Below are the code and all the weights of a small trained network. Each question names an input and a class and asks about switching units off, where a switched-off unit gives its printed mean instead of its output.

import numpy as np


def w(rows, s, z=0):
    codes = np.array(rows[::2]) - 128.0
    scale = np.full(codes.shape[1], s)
    scale[-1] = z or s
    return codes * scale


def f(y):
    return y / 2 * (1 + np.tanh(0.7978845608 * (y + 0.044715 * y**3)))


def log_softmax(a):
    a = a - a.max(-1, keepdims=True)
    return a - np.log(np.exp(a).sum(-1, keepdims=True))


def net(x, mask):
    res = np.array(x, float).reshape(1, 8) / 4 @ E
    y = f(res @ A[0][:, :-1].T + A[0][:, -1])
    res = res + np.where(mask, y, B[0][:, -1]) @ B[0][:, :-1]
    return log_softmax(res[-1] @ U[:, :-1].T + U[:, -1])


A, B = {}, {}
E = w([
[250,98,79,99,111],'x0',
[142,139,159,132,136],'x1',
[115,124,113,118,117],'x2',
[129,126,124,128,128],'x3',
[135,38,196,176,46],'x4',
[95,64,147,54,210],'x5',
[139,129,143,141,144],'x6',
[126,129,127,121,123],'x7',
],0.012)
A[0] = w([
[143,208,124,211,89,120],'n0',
[97,49,123,190,86,125],'n1',
[126,160,105,168,89,104],'n2',
[114,168,97,145,69,88],'n3',
[136,86,172,130,99,76],'n4',
[128,100,141,133,169,140],'n5',
[221,116,78,52,80,116],'n6',
[98,88,158,174,84,133],'n7',
[16,131,161,146,130,3],'n8',
[157,211,105,189,94,30],'n9',
[94,197,114,149,179,111],'n10',
[136,62,151,163,66,126],'n11',
[130,206,102,186,68,91],'n12',
[122,66,147,41,184,99],'n13',
[181,194,126,151,46,79],'n14',
[135,205,76,107,138,159],'n15',
[105,103,105,130,89,183],'n16',
[116,169,138,122,66,100],'n17',
[11,164,158,164,118,137],'n18',
[164,75,85,145,110,107],'n19',
[149,179,46,93,185,144],'n20',
[179,108,136,44,118,100],'n21',
[126,236,77,112,165,85],'n22',
[165,158,175,199,158,159],'n23',
[86,76,183,66,169,124],'n24',
],0.012,0.0033)
B[0] = w([
[103,88,104,76,128,236],'n0',
[100,154,162,150,87,217],'n1',
[109,112,127,91,167,182],'n2',
[96,113,101,124,182,182],'n3',
[82,175,140,169,93,179],'n4',
[79,112,83,108,104,153],'n5',
[188,108,142,164,172,246],'n6',
[136,188,143,143,88,210],'n7',
[201,113,86,161,163,219],'n8',
[103,162,92,79,144,214],'n9',
[141,115,174,147,113,207],'n10',
[81,168,220,147,92,230],'n11',
[83,84,59,80,177,230],'n12',
[65,80,111,70,149,230],'n13',
[98,113,100,128,205,231],'n14',
[137,185,172,155,75,216],'n15',
[121,136,164,108,122,159],'n16',
[130,110,92,110,124,168],'n17',
[254,80,115,183,172,250],'n18',
[150,112,133,184,133,181],'n19',
[111,167,183,165,94,247],'n20',
[163,109,104,113,147,186],'n21',
[84,186,179,178,39,239],'n22',
[112,104,101,115,117,170],'n23',
[90,74,115,77,141,222],'n24',
],0.009,0.011)
U = w([
[77,192,214,104,77,72],'0',
[49,122,70,11,155,63],'1',
[236,139,124,115,153,253],'2',
],0.012,0.003)

Each question gives the input, the list of numbers given to net, and the class t.
The units are the neurons (one row each of A and B). Each row of codes is followed by its name. A weight is (code - 128) times the scale printed after its matrix; where a second scale follows, it is the last column's (A, B and U).
mask holds one flag per neuron, in row order. A switched-off neuron (its flag False) gives its mean, the last column of its row in B, instead of its output. The means were averaged over made-up inputs and are rounded, as every weight is.
A unit's drop is (log p(t) with every unit on - log p(t) with that unit switched off) / (log p(t) with every unit on - log p(t) with every unit switched off).
The circuit of an input: a set's keep is (log p(t) with only the set's units on - log p(t) with every unit switched off) / (log p(t) with every unit on - log p(t) with every unit switched off). Starting from the 12 units with the biggest drops (on a tie, the unit counted first), units are removed one at a time, each time the one whose removal leaves the highest keep (on an exact tie, the one counted first), for as long as the keep stays at least 0.8.
units of the circuit, in order: the units of the circuit, biggest drop first
top k neurons: the k neurons with the biggest drops, biggest first
drop when u is switched off: that unit's drop, to one decimal
input [-7,-5,-6,0,3,-1,7,-7], class 2: units of the circuit, in order => (n18)
input [-5,-5,-4,5,-6,-7,4,-4], class 1: top 2 neurons => (n12 n0)
input [4,0,-5,-8,-4,2,-8,2], class 0: top 4 neurons => (n18 n20 n8 n22)
input [-7,8,-5,6,-5,3,-4,7], class 2: top 2 neurons => (n18 n8)
input [-4,6,-1,1,5,7,-3,0], class 1: top 2 neurons => (n24 n13)
input [6,2,-1,1,4,7,-8,-8], class 1: top 3 neurons => (n13 n18 n24)
input [7,1,-8,8,4,8,-5,-6], class 1: top 3 neurons => (n13 n18 n24)
input [-2,-3,-6,-5,-6,-7,-3,2], class 1: top 4 neurons => (n12 n0 n9 n11)
input [-4,5,-2,-7,7,8,1,-8], class 1: top 3 neurons => (n24 n13 n22)
input [8,3,-3,-7,-8,-2,-6,4], class 0: top 4 neurons => (n22 n20 n18 n15)
input [2,3,3,5,-4,-4,2,-2], class 0: top 2 neurons => (n22 n15)
input [-8,1,7,7,-6,4,0,7], class 2: top 2 neurons => (n18 n8)
input [-2,-7,5,4,-6,2,-3,3], class 0: drop when n18 is switched off => 0.0
input [3,-1,-2,-2,7,6,2,-1], class 0: units of the circuit, in order => (n11)
input [-5,-5,8,3,-2,-2,0,2], class 2: drop when n18 is switched off => 0.1
input [-6,-7,-5,8,2,-3,0,-2], class 2: drop when n18 is switched off => 0.2
